Below are the code and all the weights of a small trained network. Each question names an input and a class and asks about switching units off, where a switched-off unit gives its printed mean instead of its output.

import numpy as np


def w(rows, s, z=0):
    codes = np.array(rows[::2]) - 128.0
    scale = np.full(codes.shape[1], s)
    scale[-1] = z or s
    return codes * scale


def f(y):
    return np.maximum(y, 0)


def log_softmax(a):
    a = a - a.max(-1, keepdims=True)
    return a - np.log(np.exp(a).sum(-1, keepdims=True))


def net(x, mask):
    res = np.array(x, float).reshape(1, 3) / 4 @ E
    y = f(res @ A[0][:, :-1].T + A[0][:, -1])
    res = res + np.where(mask, y, B[0][:, -1]) @ B[0][:, :-1]
    return log_softmax(res[-1] @ U[:, :-1].T + U[:, -1])


A, B = {}, {}
E = w([
[119,154,133,254],'x0',
[13,99,179,107],'x1',
[195,169,233,139],'x2',
],0.0084)
A[0] = w([
[170,115,126,144,57],'n0',
[92,124,158,202,49],'n1',
[99,129,154,59,179],'n2',
[123,98,62,114,123],'n3',
[59,164,128,203,133],'n4',
[129,156,195,119,38],'n5',
[149,77,128,36,251],'n6',
[226,125,105,129,116],'n7',
[198,163,194,70,30],'n8',
[200,137,92,135,142],'n9',
[67,133,195,113,126],'n10',
[78,181,123,6,171],'n11',
[135,166,132,64,66],'n12',
[127,125,142,49,120],'n13',
[135,201,162,101,145],'n14',
[143,165,113,135,48],'n15',
[85,109,194,102,108],'n16',
[99,145,226,77,251],'n17',
[177,83,214,126,111],'n18',
[141,125,119,4,122],'n19',
[193,126,87,208,10],'n20',
[135,84,203,136,114],'n21',
[124,127,91,136,105],'n22',
[50,125,86,125,159],'n23',
[143,126,113,203,35],'n24',
[91,150,147,173,190],'n25',
[204,132,78,126,148],'n26',
[70,158,159,177,85],'n27',
[209,128,69,140,219],'n28',
[188,93,189,142,191],'n29',
[105,223,156,121,76],'n30',
[153,149,166,134,192],'n31',
[169,125,115,79,64],'n32',
[150,146,191,147,33],'n33',
[195,98,106,135,47],'n34',
[143,133,109,183,246],'n35',
[131,191,213,167,10],'n36',
[207,210,64,139,114],'n37',
[102,104,96,145,133],'n38',
],0.013,0.0034)
B[0] = w([
[189,68,137,106,152],'n0',
[207,110,165,85,184],'n1',
[155,90,185,163,213],'n2',
[123,168,33,200,190],'n3',
[180,115,178,149,206],'n4',
[99,129,20,136,171],'n5',
[191,120,165,254,254],'n6',
[105,39,145,150,210],'n7',
[159,125,75,162,206],'n8',
[80,71,170,134,201],'n9',
[114,60,145,69,203],'n10',
[157,87,190,157,251],'n11',
[198,122,129,171,167],'n12',
[180,103,156,173,203],'n13',
[138,102,103,195,179],'n14',
[142,111,174,77,142],'n15',
[148,46,134,83,195],'n16',
[115,78,150,172,247],'n17',
[77,141,49,191,199],'n18',
[202,160,163,176,245],'n19',
[198,77,156,91,206],'n20',
[107,91,65,165,178],'n21',
[128,161,68,172,153],'n22',
[111,88,81,208,212],'n23',
[191,170,154,126,181],'n24',
[193,104,245,126,191],'n25',
[67,85,180,107,208],'n26',
[190,69,151,84,182],'n27',
[104,66,167,179,232],'n28',
[121,151,110,200,208],'n29',
[125,73,64,169,158],'n30',
[96,160,114,231,190],'n31',
[159,149,179,101,166],'n32',
[140,96,59,158,177],'n33',
[58,65,145,71,167],'n34',
[167,145,179,182,211],'n35',
[146,122,78,144,203],'n36',
[118,46,163,150,228],'n37',
[154,145,86,203,170],'n38',
],0.007,0.0082)
U = w([
[117,30,167,106,233],'0',
[214,118,187,128,157],'1',
[96,120,3,209,241],'2',
[80,170,221,197,171],'3',
[105,139,117,45,5],'4',
[91,135,68,129,5],'5',
[66,187,130,54,5],'6',
],0.013,0.0034)

Each question gives the input, the list of numbers given to net, and the class t.
The units are the neurons (one row each of A and B). Each row of codes is followed by its name. A weight is (code - 128) times the scale printed after its matrix; where a second scale follows, it is the last column's (A, B and U).
mask holds one flag per neuron, in row order. A switched-off neuron (its flag False) gives its mean, the last column of its row in B, instead of its output. The means were averaged over made-up inputs and are rounded, as every weight is.
A unit's drop is (log p(t) with every unit on - log p(t) with that unit switched off) / (log p(t) with every unit on - log p(t) with every unit switched off).
The circuit of an input: a set's keep is (log p(t) with only the set's units on - log p(t) with every unit switched off) / (log p(t) with every unit on - log p(t) with every unit switched off). Starting from the 12 units with the biggest drops (on a tie, the unit counted first), units are removed one at a time, each time the one whose removal leaves the highest keep (on an exact tie, the one counted first), for as long as the keep stays at least 0.8.
units of the circuit, in order: the units of the circuit, biggest drop first
unit that matters most: the unit with the biggest drop
k most important neurons: the k neurons with the biggest drops, biggest first
drop of u: that unit's drop, to one decimal
input [7,1,5], class 1: units of the circuit, in order	(n1, n27)
input [-5,2,-5], class 1: 2 most important neurons	(n11, n19)
input [-8,3,-8], class 1: units of the circuit, in order	(n19, n6)
input [-8,-8,5], class 0: unit that matters most	n7
input [-4,7,-8], class 2: 3 most important neurons	(n23, n3, n38)
input [-4,0,-4], class 1: units of the circuit, in order	(n19, n6)
input [-1,-3,-1], class 3: 2 most important neurons	(n16, n10)
input [1,-2,0], class 3: 4 most important neurons	(n16, n10, n27, n1)
input [-6,3,-8], class 2: 2 most important neurons	(n3, n23)
input [5,2,0], class 1: drop of n1	0.1
input [-3,1,2], class 3: drop of n0	0.1
input [-2,-3,-1], class 3: drop of n31	-0.2
input [1,-1,2], class 3: drop of n25	-0.1
input [-6,4,8], class 2: unit that matters most	n18
